Here is a tiny trained network, its code and every weight. The questions are about switching its units off for an input and a class, where a switched-off unit gives its printed mean instead of its output.

import numpy as np


def w(rows, s, z=0):
    codes = np.array(rows[::2]) - 128.0
    scale = np.full(codes.shape[1], s)
    scale[-1] = z or s
    return codes * scale


def f(y):
    return np.maximum(y, 0)


def log_softmax(a):
    a = a - a.max(-1, keepdims=True)
    return a - np.log(np.exp(a).sum(-1, keepdims=True))


def net(x, mask):
    res = np.array(x, float).reshape(1, 6) / 4 @ E
    y = f(res @ A[0][:, :-1].T + A[0][:, -1])
    res = res + np.where(mask, y, B[0][:, -1]) @ B[0][:, :-1]
    return log_softmax(res[-1] @ U[:, :-1].T + U[:, -1])


A, B = {}, {}
E = w([
[85,38,211,99,155,139,198,195,180],'x0',
[118,118,142,124,103,122,133,103,124],'x1',
[18,140,140,106,184,82,74,64,226],'x2',
[145,102,43,121,124,254,177,87,197],'x3',
[49,168,154,87,24,180,55,200,168],'x4',
[61,64,89,251,96,109,121,173,123],'x5',
],0.0088)
A[0] = w([
[75,109,114,212,140,90,116,190,106,126],'n0',
[100,144,155,137,68,162,99,162,166,82],'n1',
[125,106,117,103,131,105,169,179,145,250],'n2',
[69,166,128,93,92,174,76,186,119,39],'n3',
[142,102,51,134,122,196,179,95,204,121],'n4',
[28,91,80,129,147,59,110,93,164,144],'n5',
[123,183,127,140,54,155,74,213,132,128],'n6',
[105,24,225,124,166,153,186,155,127,71],'n7',
[141,94,124,153,174,100,143,110,95,71],'n8',
[176,167,176,32,165,103,142,131,130,87],'n9',
[129,170,210,156,134,8,112,169,87,81],'n10',
[139,191,56,195,107,122,58,47,53,72],'n11',
[194,88,124,159,66,161,174,196,20,88],'n12',
[139,109,89,135,151,91,191,91,122,66],'n13',
[131,124,141,170,197,105,131,70,140,89],'n14',
[136,128,154,62,149,122,110,86,133,173],'n15',
[123,38,105,247,106,106,116,114,134,103],'n16',
[172,133,118,209,193,116,183,124,76,153],'n17',
],0.011,0.012)
B[0] = w([
[205,123,78,44,108,167,132,159,89,221],'n0',
[158,101,122,85,101,126,178,106,159,182],'n1',
[57,192,153,118,75,44,148,117,48,252],'n2',
[130,45,159,78,81,123,209,102,208,181],'n3',
[156,131,197,218,23,193,78,150,99,226],'n4',
[122,161,116,80,185,139,18,118,100,240],'n5',
[131,118,187,52,85,86,171,44,135,235],'n6',
[135,242,148,144,178,60,197,212,193,209],'n7',
[122,47,166,75,54,116,163,84,192,164],'n8',
[230,90,27,58,124,157,110,177,97,197],'n9',
[159,87,209,254,51,220,75,179,146,237],'n10',
[118,238,148,139,140,55,210,215,193,233],'n11',
[27,145,132,49,221,218,16,142,148,252],'n12',
[141,66,171,84,88,133,152,131,208,165],'n13',
[90,71,165,71,119,93,107,72,189,178],'n14',
[178,142,89,102,103,103,86,138,67,206],'n15',
[245,141,64,42,62,157,126,181,77,223],'n16',
[91,95,176,78,77,46,123,63,139,242],'n17',
],0.0092,0.012)
U = w([
[122,89,146,97,118,102,163,96,158,65],'0',
[179,126,81,97,124,135,150,152,104,41],'1',
[125,191,135,137,146,99,172,164,174,86],'2',
[95,131,129,103,170,144,88,121,155,190],'3',
[149,108,169,185,106,156,122,142,136,110],'4',
[116,148,135,124,110,97,139,105,90,228],'5',
[91,124,109,147,126,85,138,113,76,172],'6',
[19,34,26,250,246,168,227,112,200,2],'7',
],0.02,0.017)

Each question gives the input, the list of numbers given to net, and the class t.
The units are the neurons (one row each of A and B). Each row of codes is followed by its name. A weight is (code - 128) times the scale printed after its matrix; where a second scale follows, it is the last column's (A, B and U).
mask holds one flag per neuron, in row order. A switched-off neuron (its flag False) gives its mean, the last column of its row in B, instead of its output. The means were averaged over made-up inputs and are rounded, as every weight is.
A unit's drop is (log p(t) with every unit on - log p(t) with that unit switched off) / (log p(t) with every unit on - log p(t) with every unit switched off).
The circuit of an input: a set's keep is (log p(t) with only the set's units on - log p(t) with every unit switched off) / (log p(t) with every unit on - log p(t) with every unit switched off). Starting from the 12 units with the biggest drops (on a tie, the unit counted first), units are removed one at a time, each time the one whose removal leaves the highest keep (on an exact tie, the one counted first), for as long as the keep stays at least 0.8.
circuit, biggest first: the units of the circuit, biggest drop first
k most important neurons: the k neurons with the biggest drops, biggest first
drop of u: that unit's drop, to one decimal
input [1,5,1,7,1,2], class 4: circuit, biggest first -> [n4]
input [0,-8,7,0,7,-8], class 1: 3 most important neurons -> [n9, n15, n17]
input [6,-2,8,-5,-7,8], class 1: 4 most important neurons -> [n16, n0, n12, n5]
input [7,-5,-7,7,-3,0], class 2: 4 most important neurons -> [n7, n10, n5, n2]
input [5,2,-1,-4,-2,-5], class 1: 3 most important neurons -> [n9, n11, n15]
input [2,-6,0,-8,-5,7], class 4: 2 most important neurons -> [n10, n9]
input [0,3,-5,-5,5,5], class 0: 3 most important neurons -> [n6, n4, n3]
input [5,-6,-3,-6,-5,7], class 1: 2 most important neurons -> [n16, n0]
input [3,8,3,6,-3,8], class 1: 2 most important neurons -> [n16, n10]
input [-6,7,-5,3,-7,-2], class 0: circuit, biggest first -> [n17, n13]
input [-8,-7,1,-4,-8,0], class 0: 4 most important neurons -> [n17, n14, n8, n7]
input [-5,-6,-3,-7,-7,-8], class 1: 4 most important neurons -> [n9, n15, n6, n2]
input [2,0,-3,6,5,-1], class 4: 2 most important neurons -> [n4, n17]
input [7,-6,2,-6,-3,-8], class 1: circuit, biggest first -> [n9]
input [-4,-2,1,-1,5,-2], class 0: circuit, biggest first -> [n3, n6]
input [-8,4,7,-7,-7,-6], class 2: drop of n11 -> 2.2
input [-8,6,6,3,-5,6], class 2: drop of n11 -> 2.1
input [-2,0,-8,4,-8,-8], class 0: drop of n8 -> 0.2
